[128 = 0]

[121 132 115 118 115 126 102 103 124 140 140 129 123 137 124 114] => <40>:dl
[119 167 118  85 127 119 127 134 117 137 112 125 120 139 138 109] => <36>:Jh
[130 150 124 150 124 124 107 107 133 132 140 133 131 117 126 140] => <40>:ch
[137  92 129 132 114 129 108  98 122 139 143 135 129 127 116 122] => <40>:dl
[116 217 105  90 114 119 111 118 135 141 110 137 123 146 130  95] => <40>:ch
[122 154 122 118 124 119 127 115 123 142 120 130 127 126 108  94] => <40>:ch
[120 170 121 121 125 121 108 123 125 126 128 130 124 108 146 150] => <43>:lf
[159   4 148 144 125 142 128 115 136 132 132 128 120 116 103 153] => <45>:rg
[133 131 130 159 133 125 140 115 124 126 134 134 135 118 107 115] => <40>:dl
[127 134 112 124 114 127 106 100 125 139 136 132 129 138 113 117] => <40>:dl
[121 163 119 111 123 120 123 123 128 139 117 129 124 131 113  97] => <40>:ch
[107 252 111  85 132 109 133 149 110 134  93 131 125 134 135  96] => <43>:lf
[140 152 130 147 121 134 110 126 161 117 134 130 121 130 146 168] => <45>:bc
[131 150 124 112 125 126 116 120 128 136 129 129 116 133 143 133] => <36>:mb
[120 148 110 107 114 122 125 110 121 146 116 129 130 139 106  73] => <40>:dl
[131 199 122 121 123 131 121 128 156 124 109 132 132 142 140 135] => <45>:rg
[120 179 125 118 129 116 120 135 126 129 125 131 128 118 140 140] => <43>:lf
[127 155 116 126 135 119 125 124 121 130 142 131 119 125 148 130] => <36>:mb
[133 109 147 166 144 134 144 142 115 117 133 124 134  96 124 153] => <43>:cl
[ 86 252 106 133 146 108 117 168 144  97 119 139 145 122 196 158] => <43>:cl
[116 161 125 123 126 126 106 124 128 123 138 132 129 125 152 162] => <43>:cl
[116 220 115 108 128 114 117 129 129 129 130 131 121 132 153 128] => <36>:mb
[127 142 125 132 124 121 116 115 125 129 145 128 118 122 142 146] => <36>:mb
[107 218 121 104 146 114 148 159 111 130  96 130 137 131 131  94] => <43>:cl
[109 234 101  42 104 112  93 113 130 145 113 136 112 168 156  92] => <36>:mb
[127 133 121 129 138 120 135 135 113 123 128 128 126 115 136 135] => <43>:cl
[112 196 106  70 115 112 100 122 122 140 112 131 123 145 140 113] => <43>:lf
[121 236 124 119 127 130 131 148 158 117 102 129 127 140 151 137] => <45>:bc
[131 182 127 118 129 126 128 142 151 122 106 129 124 135 133 131] => <45>:rg
[114 168 124  99 126 118 107 133 115 126 141 129 128 126 152 149] => <43>:cl
[119 192 124 124 133 118 125 128 125 121 135 132 126 122 149 135] => <36>:mb
[128 183 122 112 128 127 128 134 148 128 111 128 122 138 129 118] => <45>:rg
[149  60 129 107 111 137 110 111 131 145 130 128 109 137 118 144] => <45>:rg
[134 202 129 115 138 128 148 152 152 124  93 127 124 173 128 112] => <45>:rg
[128 169 124 103 125 118 123 131 128 135 122 131 118 127 137 129] => <36>:Jh
[128 146 120 118 118 125 105 111 134 139 133 130 127 126 121 118] => <40>:ch
[124 184 123 127 131 122 123 126 130 125 141 134 120 126 148 145] => <36>:mb
[113 197 115  86 132 117 125 144 127 134 104 129 127 134 141 108] => <43>:cl

[132 131 143 105 105 194 137 146 128 134 114 137 109 116 134 133] => fc:pq
[140 143 123 105  94 187 151 113 118 124  95 123 121 134 157 118] => fc:rr
[191 129 137 126 123 143 149 152 143 124 125 143 120 123 139 112] => hs:dc
[150 106 135 119 105 166 130 129  99 134 117 113 130 143 126 119] => hs:Rz
[134 123 137 135 104 125 159 131 108 127 112 133 124 135 129 136] => hs:Rz
[164 131 138 138 101 165 145 134 146 116 115 126 120 122 144 117] => hs:Cc
[153 132 138 113  80 179 140 108 140 126 105 123 127 130 156 135] => fc:rr
[170 124 129 137  80 117 108 126 161 115  98 104 143 132 160 135] => Cp:zr
[158 123 133 119 101 150 141 125 136 113 113 133 135 128 141 120] => hs:dc
[120 126 127 102 121 185 164 130 129 125 132 128 123 129 132 137] => fc:rr
[163 123 128 126 106 110 145 137 132 128 131 126 118 118 151 140] => hs:dc
[164 123 134 105  85 204 144 125 115 121 109 127 116 140 141 125] => hs:Cc
[138 132 132 121  92 217 158 138 135 120 137 144 110 117 131 119] => hs:Cc
[156 127 143 105 116 156 130 133 131 113 113 135 127 125 139 129] => fc:qj
[167 126 135 134  80 168 144 119 140 125 104 143 222 131 147 118] => hs:Rz
[141 130 135 130  90 132 129 136 172 117 146 122 115 122 127 135] => fc:qj
[179 132 136 119 106 176 148 130 135 118  83 139 124 138 135 134] => fc:rr
[156 129 109 138  74 171 146 130 149 116 112 127 124 121 148 107] => fc:qj
[125 135 126 123 106 148 142 121 157 132 104 112 158 134 155 132] => fc:rr
[133 132 149 114  80 133 152 137 134 130 114 109 122 138 150 141] => hs:Cc
[145 125 140 123 111 148 122 131 142 164 114 119 122 128 152 125] => fc:pq
[165 155 138 131  92 165 125 132 132 127 100 126 131 123 150 133] => fc:rr
[155 125 131 122 105 192 142 142 125 123 119 127 109 126 136 113] => hs:Rz
[166 138 130 105 113 199 161 138 129 113 128 119 128 144 139 113] => hs:Cc
[162 134 135 106  96 163 133 119 123  94 104 127 127 131 141 122] => fc:pq
[168 133 145 131  96 177 143 128 114 121 112 108 123 131 152 118] => hs:dc
[158 132 133 107 106 175 126 122 117 121 111 121 115 157 135 125] => hs:Rz
[149 130 153 134  95 107 145 129 145 126 115 123 127 134 134  85] => hs:Rz
[148 128 135 109  95 134 118 131 115 119 109 104 117 120 162 136] => Cp:zr
[140 132 140 133  98 168 144 117 143 130 125 128 127 129 130 119] => fc:rr
[146 122 155 122  99 128 104 127  98 124  99 107 107 141 130 162] => Cp:nt
[147 118 128 125 100 100 121 135 109 116 125 102 111 121 161 121] => Cp:Ls

[128 133 124 128 117 129 132 119 131 131 122 134 132 140 131 133] => B:(83)
[124 105 119 127 120 134 130 125 132 128 123 124 132 132 122 132] => B:(81)
[122 111 119 130 123 130 127 134 127 131 126 132 137 146 125 122] => A:(76)
[127 133 122 129 120 129 132 119 135 129 122 138 133 144 134 132] => B:(91)
[123 129 119 130 123 128 125 126 136 126 120 143 134 140 132 133] => B:(83)
[121 124 121 132 118 126 131 117 138 129 129 141 137 138 123 127] => B:(83)
[118 114 119 136 115 131 136 128 124 130 122 123 138 150 113 127] => A:(93)
[123 107 118 132 118 132 131 120 141 134 125 131 135 130 122 124] => B:(81)
[128 122 122 131 119 127 131 118 139 127 123 137 131 129 128 130] => B:(83)
[123 108 116 133 118 130 132 136 128 130 124 136 140 153 123 126] => A:(76)
[130 127 121 128 122 130 135 121 132 128 126 133 130 146 137 132] => B:(91)
[127 130 116 135 116 128 136 113 144 125 122 146 138 142 123 128] => B:(83)
[122 112 119 128 122 130 131 138 118 130 125 137 135 151 121 127] => A:(93)
[127 118 118 130 117 135 135 117 137 128 125 128 132 141 124 128] => B:(81)
[121 120 122 131 117 126 129 130 121 130 129 131 143 147 109 122] => A:(93)
[126 125 123 134 115 127 133 115 138 126 124 138 135 138 119 123] => B:(91)
[121 117 118 130 115 128 130 135 125 130 123 130 139 152 120 130] => A:(79)
[121 114 118 137 121 126 131 138 128 129 129 136 136 145 115 125] => A:(76)
[127 116 121 127 121 137 123 129 131 130 123 138 135 142 135 133] => B:(83)
[120 121 122 133 115 125 128 131 124 130 119 132 140 148 114 124] => A:(93)
[124 109 118 134 119 127 136 138 124 132 129 128 137 142 120 127] => A:(93)
[127 117 124 128 124 139 121 121 131 135 122 133 134 138 127 124] => B:(91)
[125 112 117 131 116 128 128 128 133 129 122 136 138 147 122 129] => A:(76)
[125 115 120 132 119 134 134 126 130 131 123 129 133 146 117 129] => B:(81)
[134 127 120 130 122 128 136 121 136 124 119 132 132 143 130 133] => B:(91)
[131 121 122 133 117 130 134 114 138 127 119 136 136 136 128 131] => B:(83)
[120 116 123 138 121 128 139 120 139 129 124 140 138 132 114 126] => B:(83)
[129 122 123 133 121 131 134 121 139 127 123 139 134 133 131 138] => B:(91)
[122 119 115 131 119 130 135 120 139 130 123 144 138 137 119 130] => B:(83)
[122 109 120 133 116 138 129 119 137 128 120 134 136 133 122 130] => B:(81)
[122 132 121 136 116 121 141 124 128 132 122 140 139 149 116 134] => A:(76)
[124 118 126 133 115 131 136 114 135 139 122 137 135 138 124 126] => B:(81)
[121 112 116 129 123 131 127 131 138 124 124 142 137 143 131 129] => B:(83)
[122 112 118 131 115 127 129 130 130 131 122 132 137 151 126 127] => A:(79)
[124 111 118 130 118 128 129 139 123 130 127 126 137 152 117 126] => A:(93)
[126 107 120 126 121 136 132 119 134 128 124 129 129 138 134 130] => B:(81)
[120 120 119 133 119 125 128 134 130 128 125 139 141 147 115 126] => A:(76)
[116 116 118 129 120 130 127 142 125 131 127 130 137 156 128 128] => A:(79)
[126 114 123 129 124 134 129 129 132 131 130 128 132 131 126 127] => B:(83)
[129 119 117 130 118 127 134 132 116 134 125 122 134 146 119 131] => A:(93)
[125 112 123 131 115 129 129 133 120 132 127 125 138 148 114 123] => A:(79)
[125 114 120 129 114 127 133 137 119 131 127 124 136 155 117 124] => A:(93)
[120 108 118 130 118 128 130 138 122 132 125 125 137 150 121 133] => A:(79)
[125 129 120 130 121 130 133 124 134 132 122 136 132 139 131 133] => B:(83)
[127 115 118 129 116 130 134 135 121 132 126 125 135 149 119 124] => A:(93)
[125 121 117 132 112 128 135 116 128 131 121 130 137 141 121 126] => A:(93)
[127 110 121 134 118 135 138 115 138 129 121 126 132 137 125 129] => B:(81)
[120 110 112 131 119 131 128 137 124 130 123 132 139 148 128 132] => A:(76)
[125 120 118 128 117 128 134 135 121 130 123 131 136 151 123 130] => A:(93)
[125 116 119 131 121 130 131 124 149 127 123 139 135 135 128 130] => B:(83)
[121 110 120 133 118 130 125 134 126 130 125 132 140 149 122 127] => A:(76)
[125 102 119 136 124 136 136 129 134 129 123 127 131 137 135 127] => B:(83)
[129 119 119 129 118 131 131 132 125 132 124 127 136 155 123 129] => A:(93)
[129 130 116 130 116 128 137 126 135 129 123 138 133 143 126 134] => B:(91)
[125 111 121 124 116 129 123 135 122 131 123 127 141 148 119 126] => A:(93)

[115 135 115 132 116 125 131 123 127 139 124 116 128 123 114 137] => H:ns
[107 132 125 120 121 122 141 144 133 134 122  99 128 133 124 135] => S:Zs
[121 123 117 132 127 140 140 130 127 131 131 126 140 102 126 130] => U:tb
[122 138 160 122 122 127 132 123 127 134 124 138 119 138 107 134] => H:Gq
[124 134 134 131 114 135 140 131 129 131 135 131 150 109 120 130] => S:pf
[110 134 105 124 120 128 123 142 128 113 127 111 129 115 120 133] => S:pf
[133 130 156 139 128 126 183 121 129 121 128 132 142 138 122 138] => H:Gq
[111 134 126 127 117 136 153 138 135 119 134 123 155 129 126 129] => S:Zs
[137 131 150 120 124 130 131 130 133 131 125 133 125 120 113 139] => H:Gq
[104 131 128 128 136 134  81 138 127 121 122 143 143  96 135 132] => U:md
[127 135 162 135 128 126 174 120 127 126 127 128 138 132 122 132] => H:Gq
[119 127 143 124 120 134 129 135 129 126 123 134 144 112 135 128] => U:md
[105 129 117 131 125 137 116 129 128 132 127 125 142  93 136 129] => U:md
[118 128 150 129 122 123 145 122 130 139 123 136 133 135 119 137] => H:ns
[115 130 140 128 125 133 114 139 131 124 125 132 152 102 137 132] => U:cf
[125 129 163 132 133 135  97 134 125 129 132 156 144  97 126 130] => U:md
[118 132 143 130 126 131 156 118 127 131 127 126 120 135 125 130] => H:ns
[134 135 174 129 134 124 140 117 129 133 127 125 127 127 127 136] => H:tp
[106 131 128 132 111 129 141 139 131 117 135 114 147 122 132 130] => S:pf
[123 127 140 130 118 134 116 138 124 120 129 135 143 105 129 131] => U:md
[109 144 104 121 112 127  96 137 132 126 129 142 136 127 110 132] => S:bb
[127 126 159 132 138 123 133 130 131 128 125 121 125 129 134 139] => H:tp
[112 125 114 128 110 134 116 142 121 139 112 115 144  79 141 129] => U:tb
[100 134 129 134 122 124 150 126 132 140 126 125 135 121 123 133] => H:ns
[111 127 139 129 133 121 141 129 133 132 126 119 130 139 121 138] => H:tp
[114 129  98 128 116 129 115 140 133 122 130 112 134 107 116 136] => S:pf
[101 130 145 132 133 126 110 125 122 125 125 123 117 125 120 137] => H:Gq
[103 139  89 121 117 122 139 142 141 124 126  97 134 128 122 134] => S:Zs
[128 138 156 125 130 123 123 121 132 127 127 139 126 130 124 131] => H:tp
[115 128 137 126 134 135 131 133 125 131 124 129 137 109 129 128] => U:tb
[117 143 136 129 118 128 154 129 133 136 136 126 143 127 116 128] => S:Zs
[107 128 104 118 116 127 132 149 140 125 122 101 136 111 122 139] => S:Zs
[119 140 152 125 128 128  98 136 133 129 137 148 130 118 113 131] => S:bb
[117 132 127 120 130 131 130 140 138 126 133 120 133 119 128 128] => S:pf
[117 136 132 123 118 128  90 134 133 128 129 131 139 103 131 131] => S:bb
[125 130 130 131 137 130 122 134 128 125 122 148 146 112 133 125] => U:md
[105 131 134 123 124 132 124 137 133 129 133 108 139 113 135 131] => S:pf
[118 142 137 124 131 128 129 135 132 148 136 135 127 131 112 125] => S:bb
[110 125 134 131 158 141 116 127 125 106 129 150 143 109 131 133] => U:cf
[111 124 115 125 105 128 168 135 129 130 117  93 129 111 126 140] => H:Gq
[139 135 171 126 125 127 174 120 128 119 132 110 127 127 120 134] => H:Gq
[ 89 135 127 123 117 132 119 144 128 138 127 117 137 119 123 132] => S:pf
[129 121 141 124 130 137 141 134 130 123 127 121 135 112 135 129] => U:cf
[112 130 128 136 137 127 177 114 132 124 125 113 124 137 130 126] => H:tp
[127 134 166 128 133 128 164 125 128 134 125 119 121 135 115 136] => H:ns
[130 135 129 129 127 138 145 126 130 130 133 142 156 115 128 125] => U:tb
[113 131 109 126 115 129 137 136 135 128 133 116 138 125 117 130] => S:pf
[131 136 126 134 136 120 123 116 132 126 129 138 133 133 116 136] => H:tp
[138 142 177 134 145 120 151 108 136 129 129 158 133 151 118 131] => H:tp
[124 127 151 133 126 129 137 121 131 141 127 134 135 111 125 137] => H:ns
[124 127 139 132 123 123 167 120 133 132 123 139 140 150 119 136] => H:tp

[114 129 122 130 132 137 136 129 138 123 172 125 125 152 124 115] => <27>:ff
[137 114 118 129 124 121 125 126 171 125 166 126 121  95 132 123] => <24>:cm
[113 138 117 125 138 137 119 127 115 123  98 130 121 135 126 116] => <27>:ff
[149 126 127 133 124 132 121 135 125 120 122 129 131 149 128 130] => <31>:jp
[122 124 131 126 119 122 139 128 137 129 124 135  75 173 126 117] => <27>:ff
[127 107 139 123 145 101 127 131 122 130 215 137 124 128 124 132] => <24>:cm
[122 118 118 122 125 121 121 137 122 120 225 133 123 118 126 123] => <24>:cm
[124 128 123 116 118 123 161 151 139 138 132 138 122 151 127 119] => <27>:ff
[121 137 112 138 122 121 123 133 137 122 179 131 117 176 136 120] => <27>:mp
[149 135 133 121 121 118 132 124 122 133  31 131 129 156 122 113] => <31>:Jt
[108 130 124 118 126 127 137 123 134 134 163 144 136 186 122 118] => <27>:Fj
[132 107 130 128 130  86 102 135 137 135 217 124 125  93 121 133] => <24>:Gz
[141 110 136 122 129 110 133 151 127 131 200 128 136  98 125 130] => <24>:cm
[139  88 149 117 129 115 122 135 115 133  61 132 124 166 107 112] => <31>:Jt
[132 134 124 113 129 127 130 124 131 138  66 127 131 180 122 115] => <31>:Jt

[119 123 134  78 146 135 141 127 120 113 130 120 157 199 144 149] => jl:(11)
[121 139 155  89 148 138 101 123 133 117 142 137 150 192 145 124] => jl:(11)
[114 127 165 124 151 111 120 123 126 150 153 157 164 158 161 152] => zg:(5)
[112 121 133  88 146 105 136 125 113 126 134 142 167 201 142 122] => jl:(10)
[118 124 154  46 158 129 143 126 117 131 146 141 151 149 168 131] => zg:(14)
[121 135 135  77 140 141 121 129 123 125 128 128 147 184 144 138] => jl:(11)
